Below is a small trained network, with its code and all its weights. Each question gives an input and a class and asks what happens when units are switched off, that is, made to give their printed mean instead of their output.

import numpy as np


def w(rows, s, z=0):
    codes = np.array(rows[::2]) - 128.0
    scale = np.full(codes.shape[1], s)
    scale[-1] = z or s
    return codes * scale


def f(y):
    return np.maximum(y, 0)


def log_softmax(a):
    a = a - a.max(-1, keepdims=True)
    return a - np.log(np.exp(a).sum(-1, keepdims=True))


def net(x, mask):
    res = np.array(x, float).reshape(1, 4) / 4 @ E
    y = f(res @ A[0][:, :-1].T + A[0][:, -1])
    res = res + np.where(mask, y, B[0][:, -1]) @ B[0][:, :-1]
    return log_softmax(res[-1] @ U[:, :-1].T + U[:, -1])


A, B = {}, {}
E = w([
[149,127,192,150,77,72,182,114,119],'x0',
[8,117,207,176,157,136,145,190,111],'x1',
[146,56,128,159,121,174,144,96,155],'x2',
[69,139,192,101,131,156,89,36,21],'x3',
],0.015)
A[0] = w([
[134,133,190,147,95,76,179,126,122,126],'n0',
[23,78,195,195,169,88,139,202,136,3],'n1',
[154,129,100,148,134,98,172,213,217,9],'n2',
[78,130,45,121,189,206,73,163,146,74],'n3',
[151,97,138,204,98,66,207,124,116,37],'n4',
[128,246,140,99,147,65,114,180,103,37],'n5',
[178,165,118,126,97,108,134,107,126,33],'n6',
[149,39,172,161,153,182,150,94,164,97],'n7',
],0.012,0.0071)
B[0] = w([
[104,148,179,107,188,139,172,145,169,191],'n0',
[209,83,90,87,138,95,89,92,128,249],'n1',
[108,185,157,113,116,149,113,85,21,221],'n2',
[108,125,180,147,188,109,179,104,197,208],'n3',
[133,87,167,150,176,130,147,138,157,181],'n4',
[117,81,95,246,54,148,120,169,135,179],'n5',
[171,140,120,98,173,130,127,92,171,158],'n6',
[103,175,72,178,43,163,110,209,108,192],'n7',
],0.013,0.019)
U = w([
[219,97,67,100,132,103,91,107,143,92],'0',
[44,137,185,123,127,145,89,79,8,129],'1',
[95,125,177,142,161,123,177,153,181,79],'2',
[110,109,74,199,63,131,121,207,139,89],'3',
[93,133,126,95,125,103,130,166,121,254],'4',
],0.016,0.0098)

Each question gives the input, the list of numbers given to net, and the class t.
The units are the neurons (one row each of A and B). Each row of codes is followed by its name. A weight is (code - 128) times the scale printed after its matrix; where a second scale follows, it is the last column's (A, B and U).
mask holds one flag per neuron, in row order. A switched-off neuron (its flag False) gives its mean, the last column of its row in B, instead of its output. The means were averaged over made-up inputs and are rounded, as every weight is.
A unit's drop is (log p(t) with every unit on - log p(t) with that unit switched off) / (log p(t) with every unit on - log p(t) with every unit switched off).
The circuit of an input: a set's keep is (log p(t) with only the set's units on - log p(t) with every unit switched off) / (log p(t) with every unit on - log p(t) with every unit switched off). Starting from all 8 units, units are removed one at a time, each time the one whose removal leaves the highest keep (on an exact tie, the one counted first), for as long as the keep stays at least 0.8.
circuit, biggest first: the units of the circuit, biggest drop first
unit that matters most: the unit with the biggest drop
top k neurons: the k neurons with the biggest drops, biggest first
drop when u is switched off: that unit's drop, to one decimal
input [7,-5,1,5], class 2: top 2 neurons => [n1 n2]
input [5,-2,-5,-4], class 2: unit that matters most => n7
input [5,5,8,-8], class 1: top 2 neurons => [n2 n5]
input [3,6,7,-1], class 3: top 2 neurons => [n7 n6]
input [-6,1,-6,-5], class 2: top 3 neurons => [n3 n7 n1]
input [7,-3,-7,5], class 2: top 3 neurons => [n0 n2 n7]
input [-4,-3,4,-5], class 1: top 2 neurons => [n2 n1]
input [-2,-1,0,2], class 4: circuit, biggest first => [n2 n1 n5 n3]
input [-7,5,-7,-4], class 2: top 2 neurons => [n3 n7]
input [-7,-1,-8,-5], class 3: top 2 neurons => [n5 n0]
input [1,-1,-5,4], class 3: circuit, biggest first => [n2 n5]
input [5,6,2,4], class 0: top 3 neurons => [n1 n2 n3]
input [1,-5,-6,3], class 3: top 3 neurons => [n1 n5 n2]
input [6,8,-3,3], class 0: unit that matters most => n1
input [-8,4,-7,7], class 2: circuit, biggest first => [n3 n2]
input [-7,8,-8,4], class 0: top 2 neurons => [n1 n7]
input [7,-4,0,3], class 2: top 3 neurons => [n1 n2 n0]
input [6,3,-8,-3], class 3: top 2 neurons => [n5 n3]
input [3,2,-7,2], class 3: drop when n5 is switched off => 0.7
input [1,0,3,-7], class 1: drop when n2 is switched off => 0.8
input [-7,8,-2,-5], class 0: drop when n7 is switched off => 0.0
input [8,-3,-8,2], class 2: circuit, biggest first => [n0]
